Below is a small trained network, with its code and all its weights. Each question gives an input and a class and asks what happens when units are switched off, that is, made to give their printed mean instead of their output.

import numpy as np


def w(rows, s, z=0):
    codes = np.array(rows[::2]) - 128.0
    scale = np.full(codes.shape[1], s)
    scale[-1] = z or s
    return codes * scale


def norm(h):
    return h / np.sqrt((h * h).mean(-1, keepdims=True) + 1e-5)


def f(y):
    return y / 2 * (1 + np.tanh(0.7978845608 * (y + 0.044715 * y**3)))


def log_softmax(a):
    a = a - a.max(-1, keepdims=True)
    return a - np.log(np.exp(a).sum(-1, keepdims=True))


def net(x, mask):
    res = np.array(x, float).reshape(1, 7) / 4 @ E
    u = 0
    for l in range(2):
        y = f(norm(res) @ A[l][:, :-1].T + A[l][:, -1])
        res = res + np.where(mask[u : u + 7], y, B[l][:, -1]) @ B[l][:, :-1]
        u += 7
    return log_softmax(norm(res)[-1] @ U[:, :-1].T + U[:, -1])


A, B = {}, {}
E = w([
[223,60,224,78,198,91],'x0',
[173,193,103,190,116,151],'x1',
[66,222,157,87,158,193],'x2',
[104,116,119,237,208,118],'x3',
[145,255,193,158,77,29],'x4',
[153,194,98,146,198,192],'x5',
[140,178,113,143,110,137],'x6',
],0.0058)
A[0] = w([
[103,138,150,61,36,155,40],'0.n0',
[134,111,106,166,182,148,2],'0.n1',
[176,254,181,140,85,140,132],'0.n2',
[181,50,104,195,114,136,81],'0.n3',
[230,142,102,236,159,123,15],'0.n4',
[193,153,181,130,44,139,244],'0.n5',
[133,191,96,124,202,138,167],'0.n6',
],0.0092,0.0024)
B[0] = w([
[150,176,45,131,146,100,178],'0.n0',
[101,128,196,177,170,127,139],'0.n1',
[192,239,16,98,166,66,255],'0.n2',
[124,152,106,139,89,114,184],'0.n3',
[173,178,36,116,239,10,188],'0.n4',
[2,145,31,111,141,113,214],'0.n5',
[80,70,90,146,124,98,197],'0.n6',
],0.0085,0.0051)
A[1] = w([
[215,103,102,123,151,100,165],'1.n0',
[141,74,143,74,110,71,152],'1.n1',
[143,110,69,188,73,231,120],'1.n2',
[158,2,153,176,74,75,203],'1.n3',
[237,145,79,119,180,131,219],'1.n4',
[55,94,140,209,3,88,230],'1.n5',
[163,222,149,89,78,122,4],'1.n6',
],0.0087,0.0035)
B[1] = w([
[134,206,166,38,121,51,188],'1.n0',
[228,100,170,184,118,98,174],'1.n1',
[60,99,165,99,26,162,167],'1.n2',
[210,225,103,145,159,220,211],'1.n3',
[1,212,156,207,55,63,254],'1.n4',
[170,113,77,60,211,197,209],'1.n5',
[114,179,191,208,248,78,147],'1.n6',
],0.0082,0.0054)
U = w([
[73,96,145,187,177,149,127],'0',
[249,157,169,122,151,134,132],'1',
[139,164,230,92,132,61,82],'2',
[129,237,49,141,150,42,188],'3',
[159,100,136,95,51,89,42],'4',
[109,101,90,76,103,197,187],'5',
[128,128,175,163,73,106,2],'6',
[88,151,115,154,22,153,94],'7',
],0.016,0.0069)

Each question gives the input, the list of numbers given to net, and the class t.
The units are the neurons (one row each of A and B). Each row of codes is followed by its name. A weight is (code - 128) times the scale printed after its matrix; where a second scale follows, it is the last column's (A, B and U).
mask holds one flag per neuron, layer by layer. A switched-off neuron (its flag False) gives its mean, the last column of its row in B, instead of its output. The means were averaged over made-up inputs and are rounded, as every weight is.
A unit's drop is (log p(t) with every unit on - log p(t) with that unit switched off) / (log p(t) with every unit on - log p(t) with every unit switched off).
The circuit of an input: a set's keep is (log p(t) with only the set's units on - log p(t) with every unit switched off) / (log p(t) with every unit on - log p(t) with every unit switched off). Starting from the 12 units with the biggest drops (on a tie, the unit counted first), units are removed one at a time, each time the one whose removal leaves the highest keep (on an exact tie, the one counted first), for as long as the keep stays at least 0.8.
units of the circuit, in order: the units of the circuit, biggest drop first
unit that matters most: the unit with the biggest drop
top k neurons: the k neurons with the biggest drops, biggest first
top k neurons in layer l: the k neurons of layer l with the biggest drops, biggest first
input [6,8,-1,-2,-7,-3,-7], class 1: units of the circuit, in order -> 0.n2, 1.n3
input [-5,2,-6,3,-7,4,-5], class 5: units of the circuit, in order -> 0.n2
input [8,-4,7,0,-3,-6,-3], class 1: top 3 neurons in layer 1 -> 1.n4, 1.n1, 1.n3
input [7,-1,-8,-8,3,3,-3], class 1: top 3 neurons -> 0.n2, 1.n1, 0.n4
input [7,5,-4,-7,-1,-2,-2], class 1: units of the circuit, in order -> 0.n2, 1.n3
input [-2,3,7,1,-5,-8,-1], class 5: units of the circuit, in order -> 0.n2, 1.n4
input [3,-3,-5,0,-8,0,-4], class 1: units of the circuit, in order -> 1.n3, 0.n5
input [2,8,1,-2,-7,3,-4], class 7: units of the circuit, in order -> 0.n2, 1.n2, 1.n4
input [4,-7,0,-7,3,-7,2], class 4: top 2 neurons -> 0.n2, 0.n5
input [0,0,8,4,-3,-3,-3], class 5: units of the circuit, in order -> 1.n4, 0.n2
input [-4,5,-8,-5,-3,0,1], class 5: units of the circuit, in order -> 0.n2, 1.n5
input [-3,-3,-7,-3,-6,6,3], class 5: top 2 neurons -> 0.n2, 0.n4
input [0,4,-4,-2,-7,1,8], class 7: units of the circuit, in order -> 0.n2, 1.n2
input [5,-5,2,8,-1,-1,7], class 2: units of the circuit, in order -> 0.n5, 0.n2
input [8,-4,-3,-2,8,-4,-6], class 1: top 2 neurons in layer 1 -> 1.n3, 1.n4
input [0,1,0,8,-8,4,6], class 0: units of the circuit, in order -> 0.n2
input [-4,7,-1,-2,-5,-7,-3], class 5: units of the circuit, in order -> 1.n5, 0.n2
input [5,-7,-6,-3,0,4,-4], class 1: units of the circuit, in order -> 0.n2, 1.n3
input [4,1,2,2,-1,6,-8], class 0: top 2 neurons -> 0.n2, 0.n1
input [6,4,-1,7,-7,-8,2], class 1: unit that matters most -> 0.n2
input [7,4,4,0,-8,4,-3], class 0: units of the circuit, in order -> 0.n2, 1.n4
input [3,0,5,5,-5,-7,8], class 5: units of the circuit, in order -> 0.n2, 1.n4
input [4,-1,3,-7,-1,5,-5], class 2: top 3 neurons in layer 0 -> 0.n2, 0.n4, 0.n3
input [-3,-1,7,2,-3,1,-4], class 5: top 2 neurons -> 1.n4, 0.n4
input [8,5,7,8,-1,-6,2], class 2: top 3 neurons in layer 0 -> 0.n2, 0.n5, 0.n0
input [-1,-2,-1,-8,-5,4,-4], class 7: top 3 neurons in layer 0 -> 0.n2, 0.n0, 0.n5
input [-5,8,8,6,-5,3,1], class 7: unit that matters most -> 1.n2
input [-2,2,4,-5,-8,-1,5], class 5: top 3 neurons -> 0.n2, 0.n4, 1.n4
input [4,-7,7,5,-3,-2,6], class 0: top 2 neurons in layer 1 -> 1.n0, 1.n5
